Here is a tiny trained network, its code and every weight. The questions are about switching its units off for an input and a class, where a switched-off unit gives its printed mean instead of its output.

import numpy as np


def w(rows, s, z=0):
    codes = np.array(rows[::2]) - 128.0
    scale = np.full(codes.shape[1], s)
    scale[-1] = z or s
    return codes * scale


def norm(h):
    return h / np.sqrt((h * h).mean(-1, keepdims=True) + 1e-5)


def f(y):
    return y / 2 * (1 + np.tanh(0.7978845608 * (y + 0.044715 * y**3)))


def log_softmax(a):
    a = a - a.max(-1, keepdims=True)
    return a - np.log(np.exp(a).sum(-1, keepdims=True))


def net(x, mask):
    res = np.array(x, float).reshape(1, 6) / 4 @ E
    u = 0
    for l in range(2):
        y = f(norm(res) @ A[l][:, :-1].T + A[l][:, -1])
        res = res + np.where(mask[u : u + 16], y, B[l][:, -1]) @ B[l][:, :-1]
        u += 16
    return log_softmax(norm(res)[-1] @ U[:, :-1].T + U[:, -1])


A, B = {}, {}
E = w([
[180,120,178,254],'x0',
[170,84,126,105],'x1',
[130,130,129,128],'x2',
[128,126,127,129],'x3',
[172,179,19,162],'x4',
[128,127,128,126],'x5',
],0.0067)
A[0] = w([
[161,170,154,116,138],'0.n1',
[168,134,103,161,62],'0.n2',
[252,2,107,84,148],'0.n3',
[89,160,142,159,97],'0.n4',
[52,189,141,157,20],'0.n5',
[71,130,188,85,141],'0.n6',
[111,163,138,68,132],'0.n7',
[28,177,134,178,30],'0.n8',
[111,139,130,27,177],'0.n9',
[148,178,78,152,155],'0.n10',
[166,97,111,93,1],'0.n11',
[140,154,174,211,118],'0.n12',
[57,158,129,161,39],'0.n13',
[97,175,110,78,160],'0.n14',
[117,83,201,176,139],'0.n15',
[174,134,148,125,80],'0.n16',
],0.0091,0.0044)
B[0] = w([
[101,67,84,124,134],'0.n1',
[134,106,131,100,138],'0.n2',
[3,244,130,227,232],'0.n3',
[104,128,132,147,128],'0.n4',
[44,210,149,141,121],'0.n5',
[177,106,82,150,187],'0.n6',
[121,55,144,136,173],'0.n7',
[99,173,144,137,131],'0.n8',
[133,106,113,196,253],'0.n9',
[160,90,135,155,212],'0.n10',
[86,157,149,114,108],'0.n11',
[113,91,93,179,212],'0.n12',
[97,173,143,135,115],'0.n13',
[118,97,119,179,206],'0.n14',
[157,92,93,141,206],'0.n15',
[79,132,118,120,116],'0.n16',
],0.0068,0.0044)
A[1] = w([
[125,218,90,154,144],'1.n1',
[85,133,253,94,201],'1.n2',
[43,139,108,116,39],'1.n3',
[62,107,108,84,8],'1.n4',
[188,84,90,158,208],'1.n5',
[141,76,92,125,107],'1.n6',
[107,147,134,51,175],'1.n7',
[150,115,206,123,56],'1.n8',
[104,96,116,184,205],'1.n9',
[227,99,134,109,102],'1.n10',
[87,139,81,56,182],'1.n11',
[99,132,116,69,102],'1.n12',
[96,78,219,127,238],'1.n13',
[68,162,132,196,91],'1.n14',
[132,68,88,152,112],'1.n15',
[103,117,93,79,87],'1.n16',
],0.012,0.0016)
B[1] = w([
[159,118,111,42,199],'1.n1',
[199,187,66,84,138],'1.n2',
[81,174,149,160,156],'1.n3',
[127,137,134,196,141],'1.n4',
[115,80,165,57,235],'1.n5',
[111,73,173,108,176],'1.n6',
[183,120,142,193,117],'1.n7',
[146,118,67,153,127],'1.n8',
[77,143,143,60,253],'1.n9',
[68,184,106,94,140],'1.n10',
[178,132,209,232,151],'1.n11',
[148,124,150,188,122],'1.n12',
[185,196,1,96,174],'1.n13',
[79,159,148,88,223],'1.n14',
[101,126,167,79,220],'1.n15',
[149,93,188,198,137],'1.n16',
],0.0062,0.0073)
U = w([
[247,132,48,89,150],'0',
[140,67,170,234,127],'1',
[100,132,113,102,168],'2',
[94,223,96,164,92],'3',
[112,123,131,97,140],'4',
[98,122,120,101,122],'5',
[195,173,221,96,2],'6',
],0.015,0.009)

Each question gives the input, the list of numbers given to net, and the class t.
The units are the neurons (one row each of A and B). Each row of codes is followed by its name. A weight is (code - 128) times the scale printed after its matrix; where a second scale follows, it is the last column's (A, B and U).
mask holds one flag per neuron, layer by layer. A switched-off neuron (its flag False) gives its mean, the last column of its row in B, instead of its output. The means were averaged over made-up inputs and are rounded, as every weight is.
A unit's drop is (log p(t) with every unit on - log p(t) with that unit switched off) / (log p(t) with every unit on - log p(t) with every unit switched off).
The circuit of an input: a set's keep is (log p(t) with only the set's units on - log p(t) with every unit switched off) / (log p(t) with every unit on - log p(t) with every unit switched off). Starting from the 12 units with the biggest drops (on a tie, the unit counted first), units are removed one at a time, each time the one whose removal leaves the highest keep (on an exact tie, the one counted first), for as long as the keep stays at least 0.8.
circuit, biggest first: the units of the circuit, biggest drop first
k most important neurons: the k neurons with the biggest drops, biggest first
k most important neurons of layer l: the k neurons of layer l with the biggest drops, biggest first
input [4,-4,0,2,5,6], class 4: 2 most important neurons : [1.n13 0.n3]
input [7,-3,3,-3,7,6], class 0: 2 most important neurons of layer 1 : [1.n11 1.n16]
input [5,-1,3,-3,-4,-7], class 4: 4 most important neurons of layer 0 : [0.n15 0.n12 0.n9 0.n3]
input [-6,-7,-4,5,7,-6], class 0: circuit, biggest first : [0.n3 1.n9 1.n14]
input [-6,7,3,4,-4,-3], class 3: circuit, biggest first : [0.n3 1.n5 1.n3 1.n4]
input [-3,3,-4,2,-7,0], class 0: most important neuron of layer 0 : [0.n12]
input [2,-6,2,3,-6,-4], class 0: 3 most important neurons : [1.n13 0.n3 0.n9]
input [2,4,8,-1,5,1], class 5: circuit, biggest first : [1.n13 1.n11]
input [-8,-1,7,3,7,-5], class 1: 4 most important neurons of layer 1 : [1.n11 1.n16 1.n13 1.n9]
input [5,1,3,-8,-5,4], class 2: 2 most important neurons : [0.n15 0.n12]
input [2,8,2,-7,-7,4], class 3: 2 most important neurons of layer 0 : [0.n3 0.n10]
input [-3,-5,0,6,6,-6], class 0: 2 most important neurons : [0.n3 0.n12]
input [-7,6,-4,6,5,-5], class 1: 2 most important neurons : [1.n11 1.n16]
input [4,7,0,1,-2,2], class 3: circuit, biggest first : [0.n3]
input [-7,-3,4,-3,6,-5], class 1: 2 most important neurons : [0.n3 1.n11]
input [1,-8,3,0,-3,0], class 3: 2 most important neurons of layer 0 : [0.n5 0.n8]
input [-1,2,5,2,-7,-4], class 0: 2 most important neurons : [1.n13 0.n12]
input [-5,8,2,7,1,4], class 3: 2 most important neurons : [0.n3 1.n5]
input [6,8,-2,6,-6,-8], class 3: circuit, biggest first : [0.n3 1.n13 0.n9 1.n2]
input [1,-4,-2,3,7,-4], class 0: most important neuron : [0.n3]
input [6,2,4,-8,5,0], class 2: 2 most important neurons of layer 1 : [1.n5 1.n13]
input [2,-3,-1,4,4,-6], class 4: 2 most important neurons of layer 1 : [1.n13 1.n5]
input [-2,-8,-4,-4,-1,0], class 3: 2 most important neurons : [0.n5 1.n5]
input [3,8,-2,-3,-8,-3], class 0: 2 most important neurons : [1.n13 1.n2]
input [-6,3,-3,4,-5,4], class 1: 2 most important neurons : [0.n6 0.n10]
input [2,3,-6,-2,-6,-3], class 0: 3 most important neurons : [1.n13 0.n9 0.n14]
